Rows lie near named flat spaces through zero. A row that begins with a name and a colon came from that space; any other row is followed by the name of its block's space that it lies nearest.
q349q288: [  42   31   23  -60 -165 -145  151   80    4 -236  152  107  -47  191
  254  105   48   32  -49  215  428   47 -101   92   12  110  139  264]
q254q635: [   7   71  -15 -125  114   31  112   -4 -162  -47 -251 -146    9   92
  204  -76 -112  -69  -16  -20  -35 -189  -70   74  183  199  243  125]
q349q288: [ -85 -206  -46  112  250 -165  -28  -78   26  217 -328  -72   -9 -135
 -153  271    6   78 -178  -91 -312 -312  189  -91  122  -76   13   48]
q366q219: [  61  157    7 -201 -206  -44   12  306    7  -83  242    4   -3   16
   34 -164  -34  -92   87  135  304  168  113   20 -101   98  -18   78]
q294q235: [ 118  -80  -26  215   32  225 -139 -102    1   -2   50 -125   14   68
 -129   95  -40 -142   35 -190  -94  -31 -192  -61 -124 -124 -143  -54]
q294q235: [-113   91   53 -118 -125  -18  -15  115  -26   -2   90   93   60 -128
  -76 -130  -60  145  105  106  113  234  171   47  -68   17  -79    4]
q349q288: [-156 -102  -38   73  -40  412 -129 -176  -44 -199  226  179    0   10
   99 -155 -199  -20   33    5  -32  502 -236  -35 -201 -219 -118 -292]
q349q288: [-149    9 -126   59 -151   35  -17 -132  -36 -102   38  211  -27   61
    7 -187  -55 -119   -8    0  -67  224  143  -19 -222  -96 -147 -139]
q349q288: [-202   94  -41 -298 -389 -397    7  334 -192  133  -27  201  -15 -137
 -279  151 -145   -9   41  207  208  194  681  -22 -218   50  -94  190]
q254q635: [  71  -51   61  141   -9 -105 -130  -28  155  317  -90 -126   60 -170
 -273  112  -29  -90  123  -57 -328 -321   10 -141  105  -20 -167  -69]
q254q635: [ 266  122  -53  198 -102 -109   24   88  -97 -246   85  472 -123  -42
  187 -254  297 -119  285 -449 -204 -218 -109  250  281  171  445 -143]
q294q235: [  52  100  167   36 -115  187  -41 -190   27  101 -138 -418  184  158
 -252   34  -90   26   75   23   90 -219 -170   63    8   42 -230  275]
q366q219: [ -80  -83 -220 -241  133   77  -28  241   -2 -285   80   97 -150   69
  183 -283   87  -95 -329  -96  105  155  325   96   -9  -47  225   19]
q366q219: [  27   96  107  -53  101 -147   63   58   64  132   30 -352   23   52
  -70  122  148   93 -167  159  204  -71   65  -55  -32  -47 -105  102]
q349q288: [  85 -119 -104   86  -45  146 -290  114   51  -96  109  124  -34 -122
 -128 -135    2 -141  115 -317 -220  -55  103   87  101   -7   54  -17]
q366q219: [ -15   83    2   16 -132   -5  -15  -53  -41   29   -3 -161   59   93
   -3    7 -156 -133   91  131   80   17  -22  -52 -114   76 -169  102]
q366q219: [-198  114   89 -258  116   15  140  137 -243  -49  -28  -28   -3  -82
  216  -70 -141  162  -81  191  146  291   36   20   46   -2  217  -93]
q294q235: [  66    0  -62 -184   45 -213   80   96   61   46  -55   23  -50   15
   85   83  124   61  -33   87  106  -89  149   32   82  204  100  157]
q366q219: [-104   10  191 -266 -107  -67  132  175  -28   48    4   64   35  -73
  -97  162  -30  272  -91  215  273   83   53   46   75  -59  116  116]
q254q635: [  15  103  102 -243   44 -167  183  363  -22   64   14  147  -23 -180
  -76  -49  157  229  -69   14  151   19  209   44   65  -24  204  -51]
q349q288: [  96  -12  -11   45 -149   -3  -96  159   12 -179  383  510  -70 -182
   -4  -28  204  201  244 -143  127  387   17  138  -62  -10   82 -149]
q294q235: [ 105   51   16  -19   -8 -129   28  291   46  -50  -42   60    3  -92
 -114 -140  151   44  -13 -188   25 -281  217  134  160   53  171  165]
q294q235: [ 210  -63   87  413   93  326  -61 -296  150  -29   60 -122  116   63
   68    9  -75  -39  241 -124 -152 -156 -662  -51   39   -7 -154  -80]
q349q288: [-100   89  -26   59 -139 -298  135 -198   65   78  -79  207   10   -2
  105  -67   47   27  117  192  -87  -21   83  -28  -10  130  -99  -48]
q254q635: [  24 -137    5   66  201  -26  -10   59  229    5  126   55 -111  -64
  -22  -41  285   33 -301 -103 -127 -104    6  -61  106 -281   94 -239]
q366q219: [   7  100  102  -13 -128   28  124  -50   -5 -182  178  -40   11  219
   42   45  146  149 -109  141  439  183 -109  102 -146  -82  -53  149]
q349q288: [ -46  -15   17  -61  139   39  162    3 -125  -72  -69 -229   17  169
  184  220 -140   65 -179  217  322  100 -131  -60 -132    4    5  193]
q349q288: [ -42  -68  -96  130   -5  235  -66 -261   51 -104  232  475  -25 -104
  107 -164   51  148  240  -76 -151  531 -199   -1 -206  -62 -141 -421]
q366q219: [-163  156   69   28 -288  120  124 -429 -110 -100   12  195   83  169
  170 -135 -145   60  234  228   73  331 -279   61 -139   76 -148 -104]
q366q219: [-213   88  -42  -70  213  -40  143 -255 -153  -24 -167  -22  -38   49
  308 -146   17   88 -118  120 -116  177   12   10   36   38  106 -191]
q294q235: [ 158  -13  -64  -68  -14 -270 -160  254   53  315  131 -124   -7 -193
 -223  350    2  -26  200   91   69   73  265 -179 -183  159 -254   82]
q254q635: [  95  -28   22  -57 -171 -121  -49  162  156  118  132  -48   20  -14
 -177  167  -11  -51   45  133  168  -52   80  -88  -92   26 -176  149]
q254q635: [ -33   81   80 -167  120 -259   90  200  139  299 -100 -515  160  -46
 -232  235  -33  258 -114  383  390  -52  326 -134 -206  109 -394  421]
q349q288: [ -28   56    7  107  -90 -102  -76  -34  -65   97  -32   -3   54  -89
 -155   58  -35   25  159  -25  -65   22  142   -4  -82   34 -154   36]
q349q288: [ -49 -161   -9   59  125  223 -102  -23 -131 -151   37  107 -110  -22
  117   31  -51  -96 -141 -205 -197   50 -182   18  156 -213  294 -229]
q294q235: [ 144  -52  118   31  200  265   -6  194 -206   -6 -197 -336   53   -3
   23  155 -286 -139  -14 -188  -63 -344 -341  -18  231   -2  289  123]
q254q635: [ -79   21  200  130   -5  275  -64 -127   88 -156  206 -105   57   43
  -80 -166  119  172 -141  -37   95  121 -223  104   47 -317  -44 -103]
q254q635: [ -31 -110  -19  -81   -4   15 -111  180 -131   98    3 -149  -70  -13
 -174  279 -143 -187 -178  -23   -1   11  140 -141  -97 -190   11  -15]
q294q235: [ -77  -50    9   -4  -37   61  -46 -320  124  121  -81  -33   63   30
    0   11  -71   41   89  140 -145   15 -126  -36   34   79 -178  -27]
q294q235: [-154 -270 -101  -35   55  175 -129 -188  258   73   54  363  -66 -151
 -154 -110   90   91 -135  -86 -350  195   80  -76  -31 -262 -109 -382]
q349q288: [-191 -121 -134 -342  229  214  -62  250 -146   52 -273 -305  -67   -9
   32 -175 -369 -370 -384  -40 -256 -132  241 -152   95 -127  209  -92]
q254q635: [ 232 -115 -175  393   86  152 -181 -242  -66 -199  -47  285  -99   20
  167  -95  124 -228  252 -546 -477 -240 -282  146  225  117  257 -159]
q254q635: [ 109 -143  105  179  -40  222 -145   35   44 -122  270  271  -13 -142
  -87  120   66  157  140 -202   -6  151 -294   71   64 -175   89 -143]
q254q635: [  12   94  322 -181 -202  134  -63  385  180 -190  590  -48  -27  -23
 -248 -125  334  243 -285   61  528  262   14  147   30 -448   71  -48]
q294q235: [  -2  -44  -74 -223   51   76   22  125  -90   87 -326 -239   90   49
 -132   94 -253  -25  -32   11   77 -175  186    8  -38  195  -36  372]
q254q635: [-121   77  -40 -230  -30   -3  125  -52   59 -142   52  -30  -45  187
  245 -237   43  -30 -199  231  190  137   43   40   -5   36   48   13]
q294q235: [-118   13  -11  -66   21  -70    1    5  -52  -73  -45   94  -60  -51
  179 -168  -13  -55  -56    3 -156  -44   66   57  224   22  235  -95]
q366q219: [  82  107  -91   46    3  102  -19  -31   39 -149  300  124  -52   52
  172 -246  147  -37  110  -29   93  356  -88   10 -202   14  -96 -230]
q294q235: [ -10  211   74 -363 -101 -192  -74  689 -200  -83   63   49   29 -336
  -35 -264  -75  118  191  -59  185    8  490  239  283  269  367  257]
q294q235: [-103   92  201  -67   19    2   74   36  -61   22   84 -169  -17   12
   30    3   29   36 -195  134   82   38 -110  -35   98 -227  116 -158]
q366q219: [ 209  195  236  -74 -189 -315  129  239  220  175  213  -28   58  -75
 -221  106  321  236  114  158  336 -140   30   34   41   61  -85  135]
q349q288: [  14   47   37 -252  -18  -10   40  162  118  171 -107 -305   75   39
 -191  -32  -66  -34 -118  141  127 -170  170  -60  -27   50 -134  196]
q366q219: [ -89   71  -89 -123  117  276   57  -58 -191 -243    6   -7  -84  161
  294 -328  -54 -161 -156  -85  -29  221 -100   58  -21  -65  213 -224]
q366q219: [  49   80   31  100 -167   11  -42    5  -61 -124  128   97    3   16
  102  -89  -50 -103  190  -28   18   25 -136   65   55   67   64   -9]
q349q288: [ -23   33   53 -302  233 -126  190  290 -115  192 -177 -286   21  -54
  -27  248  -83  160 -194  202  249   -3  172 -112  -65   48   55  157]
q294q235: [ 123  162  252   88    0    4  272 -178   63   -2   -6 -294   96  258
   82  130  133  159  -66  202  341 -176 -446   24   24  -12  -41  157]
q366q219: [  -1 -192 -206 -176  202  -22   -7  123   26  229 -337  122  -59 -166
 -112   14 -118 -136  -69 -171 -413 -225  263 -137   54   71   90 -113]
q254q635: [ -86  221  -44 -233 -215 -424   57  138   89  175  144  -28   66  -69
  -58   -7   42  160  171  444  370  324  475  -56 -303  271 -391  206]
q254q635: [  12   23   31 -147   21  -57   82  221   49  -51  192  412  -60 -214
  -15 -116  245  305   35  -60   94  275  129   92    3  -53  153 -205]
q366q219: [-183  -27  -58  -68  134  -46   54 -188  -80   64 -265  193  -32 -120
  167 -161  -57   36   13  -29 -395  -36   57   19  217   78  195 -223]
[ 123   -5 -145  -11  184    0  131   34   46 -159  -82  -73  -78  199
  246 -138  122 -144 -184  -87   52 -201  -40   33   39   98  160   93] : q349q288
[ -93  -48 -111   12 -122  -95  -74  -60 -133   56  -64  162    9  -60
  -94  180 -137   19  151   32  -18  199  218  -25 -197   85 -154   72] : q349q288
[-170 -107 -285 -120 -176 -138  -90 -174  186 -116    8  603 -109  -79
  196 -393   63  -84  117    2 -333  142  314   96  104  204   49 -162] : q366q219
[  97   14 -147    3  -63  181   28  -29  118 -331  254  328 -111  151
  283 -404  167 -146    5 -127   34  173 -157  106  -29   11  129 -195] : q349q288
[ 117 -134  294  313  105  430  -41 -155 -122   -7   25 -387   99  150
 -281  513  -77  131 -154 -150  183  -79 -586  -43  -85 -425  -74   72] : q366q219
[-110  -14   85   53 -131   63 -142  222  -45  -76  213  -29   57 -119
 -243   41  -92  104  -36   20  220  238  189   11 -174 -232 -157   89] : q349q288
[ -59  -75   13   29 -146   82 -113 -236  306   62  228  289   43 -105
 -157 -111  151  226  143   83  -62  298  -23    5 -110  -75 -311 -195] : q366q219
[  -6 -104 -222 -349  149 -256   48  511  -77 -127  148  403 -228 -200
  283   11   86   21 -123   14  123  264  397   -1   41  122  399  -79] : q366q219
[-136  -39  -70 -245  171  245  -98  -37 -145 -134 -173 -349  -58  167
  223 -193 -183 -249 -281  -31 -121  -98    9   66  246   23  275   54] : q294q235
[-124   84   22 -175  123    3  258 -100  176 -191   23  111  -64  132
  354 -444  237  111 -294  151   59   19  -78   97  183  -49  222 -172] : q254q635
[-126    5  180  119 -103  166 -180  -93  -88  167  -99 -147  125 -174
 -242  -15 -285  -65  155  -58 -322 -110 -113  -47  146 -141  -72 -125] : q294q235
[  51  157  190  -77 -122  -58  177  138   50  -94  243  -81   58   95
   55   56   94  217  -16  274  531  168 -145   45 -101  -13  -54  165] : q349q288
[   4  -39 -102 -261  264 -199  -13  304  -85  123  -41   32 -153 -195
   40   63  143   17 -163  -88 -118   24  349  -42  114   27  272 -150] : q254q635
[ -15   52  117   -8  -46  -18  -17  128  -69    2   92 -278   83   30
  -97  216  -95  113  -23  175  357  104   21  -12 -131  -28 -145  265] : q254q635
[  93   85  131  179  -22   99   33  -97    6   50  -49 -313  120  119
 -110   70  -61  -29   46   10   88 -185 -239  -30  -56  -36 -169  133] : q294q235
[ -50  -36   91  284  -78  226  -52 -368  -91  -99   69  158   -2   53
   99   12  -69  -50  123  -91 -218  111 -445    6   46 -172   32 -294] : q294q235

Each name stands for a flat space through zero: a line, a plane or more. A row that begins with a name and a colon came from that space; any other row is followed by the name of the space it lies nearest, among the names in its block.
q155_q803: [-188  229  -26  236    8   60  218   59    4  201 -454  -88  170  -29
 -139  153  265 -265 -166  -64  -20  -98  451   68   83  150  166 -117]
q287_q748: [ -77    5  -82  -13 -173   17 -212  -25 -326  -86  -32 -382 -124  279
  156   32   84  -54  234  127 -137   80 -108  -81  -92    7   16  -33]
q155_q803: [ -78 -191   -1 -342   56  -72 -161 -216   21  -87  244 -356 -126 -241
   92 -170 -172   86   26  142  -46    0 -358  -33   -9 -165  -22   97]
q792_q960: [  78  272 -149  465    5  237  343  344 -126  231 -322  645  238  156
 -221  162  276 -108 -110 -199  113  -73  518  159 -119  229   12 -214]
q813_q874: [-151 -167  -34  -44  -17  -27   25  -78   18  -19   86 -145   51  -70
  -77   89   89   76  182  107  -80  174 -101  -40   27  159  -34   27]
q287_q748: [ 151  -40 -113 -241   44   67   30   -6    3   88  108 -279   16 -321
  270    8  -39 -132  200   60  -41  -19 -335  -22  -45 -211  -99   44]
q792_q960: [  14  208   51  141  -54  284  325   25   75  342 -178  199  423 -204
   29  285  374 -191  104  -68   15 -243  132  154 -104   63   -7 -215]
q155_q803: [-188   76   30  -83 -270   19  -12 -122 -148 -226   51 -114 -185  249
  135 -138  108   49  -18   99  -61  -79   64  -61 -101  119   11  -83]
q287_q748: [ 507  208   15 -324  252   41 -294  -55  380  253   87 -512  -36 -644
  266  -90 -242 -112  242    0   99 -173 -529 -101   10 -628 -146   66]
q155_q803: [ 173  232   90  -19  -44  199  148  -36  276  111  132  331  115 -204
  -27  -11  124  141   95  -51  159 -239  -25   67 -178  -42 -140 -206]
q155_q803: [ 147 -127  136 -137  -31  -98 -397  -10  -95 -248  239  -21 -274  219
  165 -261 -270  113  -82  -20   36   50 -178  -75  -71 -149  -52   50]
q287_q748: [ 297  -37  -91 -166  235   60  -87   10  115  338   41 -395  193 -439
  158  278  -89 -179  406   22  -41   12 -510   45    3 -430  -87   67]
q792_q960: [  44  251  -10  167   74  102  -40   73  103  128 -199   99   23 -125
 -209 -141  102   16 -150  -67  135 -101  297   -4  -45   70   18 -145]
q155_q803: [ -48   71   77  119 -143   20 -178   36  -81 -126    0   38  -96  300
   56  -24   84    1    0  -14  -83   71   75  -89  -38   45  -36   -1]
q792_q960: [ -61 -121  -75 -162   67 -101  164  -45   34  -19   10 -208  -71 -117
  -33   71  -85  -26   64   32   41   43  -39   99   -5    1   42  -65]
q155_q803: [-335 -142 -206  -54   -1  -27   81 -101 -259   33  -59 -356   19   42
  -52  187   74  -92  119  154 -213  104 -121   65   15  -10   95   76]
q287_q748: [  77  141   16   67   88  128 -158   10  242  147   39    8  103 -276
  -58  -25  110   22   81   -1  -51   44 -117 -124   22 -111 -144   79]
q792_q960: [ -17  -38   44   42 -127  -11  -41  -76  -65  -49   75   39   57  177
    5   74   54  139  169   81  -45   17  -92  -63   21  103   -4   38]
q155_q803: [-136   63  -55  175 -329   -7  148   12 -173 -189  -16  132  -20  454
   76  132  215   87  195   97 -150   99   97 -148   54  291  -18   71]
q813_q874: [ -41   -2   -6   27  -13  -78 -171   26  -65 -103  -15 -125 -141  177
   62  -16  -72  -59  -42   -1 -111  105  -35  -79   61 -107    5  127]
q813_q874: [-326 -328  152 -429  128   63    0 -255  247   20  222 -412   46 -671
  -15 -185  105  -68 -118   79   10   54 -113  108 -137  110  -60 -194]
q792_q960: [  43  141  -52   85  107  -10   78  118   90  245 -441 -449  156 -300
  122  127  146 -430  -26  -47  -64   36  199  -93  226   -2   96   59]
q287_q748: [ 161  -41  143   -9  -83   -6   46   64  114 -124  159  319  -17   89
  130  -43  -40   63  -22  -88   70   10    4  -28  -17   62  -99   -8]
q287_q748: [  30  -92  -61   38  -63 -105 -136    7 -247 -117   40  -45 -115  345
  -13   37 -125  123  136   61  -18   83  -88  -21   -6   13   52   45]
q792_q960: [ -16 -163  113 -117  -11   46 -236  -40   49 -118  224    1  -57 -151
   51 -278    9  104  -69   30   10  116  -80 -111  -68  121 -120   -2]
q287_q748: [  -7   92  -51 -219  285   23 -147 -213  196  358 -101 -668  111 -538
  -84  158  -63 -141  178   90  -31 -153 -345  104    9 -464   66  -18]
q287_q748: [-127   94 -140 -115  127   55  214 -119   62  160  -80  -73   77 -366
 -110  -75   -7  -28 -170   55   24 -220    0   95   26 -117   81   22]
q287_q748: [  99  -48  -43  -93  151  -42 -132  -28  176   11  165  -34  -62 -216
  -78  -79 -155  132   60   28   13   85 -234  -63   39 -165  -95  126]
q813_q874: [-114 -290  -73  -39   65 -261  -56  147 -217 -256 -108 -204 -289  195
   22 -163 -216 -139 -266  -46   -3  295  238  -25  117  179  118   73]
q792_q960: [ -21   14  102 -260  -26   91    8 -212  112  -51  324  149  -52 -129
   47 -126  -92  175  -55   30   57 -262 -262  130 -196 -235  -74  -85]
q155_q803: [-398 -313  213 -294   24  -68 -287  -97   65 -351  179 -279 -351 -183
   25 -522  -27  -78 -511  -23  -13  217  218  -27 -121  210  -36 -128]
q792_q960: [ 148  301 -252  261  146  134  109  189  230  223 -100  240  100 -215
 -227  108  119   46  155  -35  -26   93   12 -102   64  -99 -156  122]
q792_q960: [ -30 -204 -252   95   58 -110  270  241 -145 -110  -87  120 -121   73
 -215  -15  -21   52   26  -25  128  317  313   45  -13  422   13 -116]
q813_q874: [ -51  103 -111  322 -105   -6  139  219 -181  -55 -195  267  -21  433
  -66  178  118  -76   -4  -81  -75  134  292   -3   31  157   28   15]
q792_q960: [  -3 -124  179 -232 -149 -117  -51 -247  -27 -159  211 -126  -69  177
  140   21 -139  165  122   96   30 -149 -242   39  -31  -57   58  -32]
q155_q803: [-362 -280   86 -313   11 -108   58 -380  210  -81  258 -289   49 -318
  -90  -21   -2  178   28  209 -119   38 -281  -27  116   68   14  136]
q155_q803: [ 170  215    1  196  -67   78   65   47 -106  214 -234   34  215  157
   28  250  115  -74  191  -22   34 -186   57   42    9  -34   89  -78]
q813_q874: [   1  -54  -45 -144    1 -166   -9 -100   33  -22  -48 -429  -27  -83
  203   80 -108 -120  104  107 -149   46 -232 -149  255 -149   58  276]
q813_q874: [   5 -144   74  -51   31  -27 -263   95  -71  -77   14 -237 -101   17
  201  -63  -33 -217  -61  -55 -103  202  -45  -68   -2  -65  -49   49]
q287_q748: [  63  364 -190  337  -91  105  -74  244 -260   -8 -266  188 -146  394
  -45  -56   92  -72  -85  -75  -22  -28  305  -57  -76  -26   14  -32]
q792_q960: [ -61 -129 -108 -110   55 -131   45  -29  -14  -37   33 -256  -69  -14
   65  141 -114  -74  114   60 -127  137 -203  -15  113 -137   13  170]
q813_q874: [ -64  -49  139 -179   25  -49  -98 -142  139   72  -46 -487   71 -226
  227  104   24 -246   42   39 -142  -12 -189  -54  129 -184   31  100]
q813_q874: [-154  -87   22   28  -21  -69 -191   37  -98 -228   73   57 -243  237
  -71 -187  -75   57 -207  -26  -40  156  122  -30  -48   59  -10   16]
q155_q803: [ 296   61   67 -265   42  116  -19  -28  353   83  125 -181   54 -667
  232 -305   46   -9   78   30  153  -73 -150 -187   -1   31 -185  -46]
q287_q748: [   6   45   41   99 -172  -46  -97   -6 -201 -165   25  141 -123  459
    6  -10  -40  140   28   14   10  -39   57  -12  -57   56   47  -34]
q287_q748: [  40 -276   91 -229  254 -106  148 -116  353   94  213   49  142 -458
 -108   72 -192   79  -18  -24   85   30 -236  115  103  -98  -30   79]
q813_q874: [-211   92 -106   70 -113   77  295  -20 -202  141 -296 -202  169   39
   48  223  259 -240   47   51  -90 -114  194   94    4  137  147 -107]
q813_q874: [-140 -171 -163  -63   41 -206 -135  -18 -147 -131  -22 -427 -194  119
    9   38 -142  -39   94  118 -174  270 -149 -117  160  -52   53  230]
q813_q874: [ 191   77  123 -165  223  -73  139    3  211  241 -272 -294  103 -385
  153   77 -157 -369 -207 -155  153 -265   82  173  103 -287  161  -90]
q155_q803: [  12  -12  188   18  -26   98   27   19  222   10   49  176  102 -180
  -24  -83  167   13  -66  -76   96   19  169  -10  -66  223  -92 -164]
q792_q960: [-212 -162  -68   -9    6   45   34  -21 -119  -55  111   97  -15   20
 -164  -39   62  103  -28   43  -19  108   37   85 -126  163  -19  -84]
q813_q874: [ 285  166  -60  162   49  162   19   82   92  194   99  393  170  -29
 -160  134   39  222  281  -32  119  -81 -138   44 -127  -84 -130  -80]
[ -37  -71   26  130 -127  -96 -251  -69 -179 -160  193  153  -57  529
   -6  153 -108  222  179   82 -199  113 -289 -101   75 -133  -18  270] : q792_q960
[-119 -177  -94 -131  -94 -146  -15 -162 -124 -219  278  -21 -162  257
  -34   41 -168  282  189  166 -100   88 -316  -30   19  -44  -10  166] : q792_q960
[  80 -117    8  -81   73 -108  -30   37   75 -125  107   87 -132  -54
  -13 -175 -185   86 -126  -32   83   80   -1  -38   50   23  -27   66] : q813_q874
[  81 -207  228 -221   28  -49 -218  -79  161  -14  148 -333   44 -213
  285   22  -46 -152   93   -3  -76  105 -277  -80   61 -118  -75   72] : q792_q960
[-147 -118   64   -7 -167 -280  -22  -19 -140 -375  -84  -73 -274  374
   97 -235 -147   21 -299   29  -30  100  265 -172  230  261  149  172] : q155_q803
[-352 -426  -88 -223  -85 -162   47 -183 -252 -179  156 -404  -55   98
   62  115  -22   22  173  211 -206  240 -241   -1   61  161   68  123] : q792_q960
[ 248 -269   82 -243  301  -90 -422  114  155  -92  265 -127 -249 -311
   66 -322 -365  -13 -151 -117  117  232 -222  -20  -72 -245 -150   31] : q813_q874
[-278 -203 -160  -26 -107   47  168    9  -90 -122  160   -3  -10    4
  -18   72  200   37  170  115 -180  292  -61  -50  -47  261 -124   43] : q155_q803
[ 204  302 -260  461  -39   67  172  221   -6  102  -43  616  106  385
 -259  326   67  247  321  -27  -52   78  -13  -71   67  -43 -109  179] : q792_q960
[ 185  145  -17  162   10  -27  -23  136   65   -1 -147  119  -49   44
 -111 -111   -4   77  -19  -58  158   24  248  -92   42  165    3  -67] : q792_q960
[-107 -312  344 -242    4  -90 -317  -20   28 -217   68 -312 -149 -111
  308 -310  -69 -278 -387 -100  -21  137  108  -47    3   82   10  -46] : q813_q874
[-504  -88   -2  -77 -170  -98   24 -264 -269  -72 -205 -583  -15  179
    0   97  170 -125  -21  198 -204  -25  102   12   77  173  242  -14] : q813_q874
[-233  -83  -50   30   94  -95  436   25 -117   61 -260  106   60   72
 -175  173  -38 -182 -309 -107   88 -131  377  332   10   98  251 -162] : q287_q748
[ -85  -58  -24   37  -77   72   68  -20 -144 -148  248  520  -90  268
 -221 -107  -36  334  -66   -5  116  -65   55  162 -254  125  -41 -171] : q792_q960
[-321 -270   16 -273 -171 -184    2 -255 -218 -349  196 -221 -265  225
   13 -198 -130  203  -86  180  -21    9  -49   16  -36  189  113  -17] : q287_q748
[ -51   29  239 -237   17  -63 -224 -254  100  -36   49 -302 -109  -65
   52 -134 -144   10 -154   16   70 -252  -92   82  -59 -233  104 -109] : q792_q960
[  93  170 -112    6   -4   87  242 -125  142  123  116  312  136 -148
 -220   32   14  340  175   93  131 -234 -126   43  -38   -5  -35  -26] : q813_q874
[-212 -102  297  -71  -65  154   82    3   54   13  -80    5  130 -182
  141  -93  275 -310 -331 -143   44  -67  363  151 -165  256   19 -327] : q813_q874
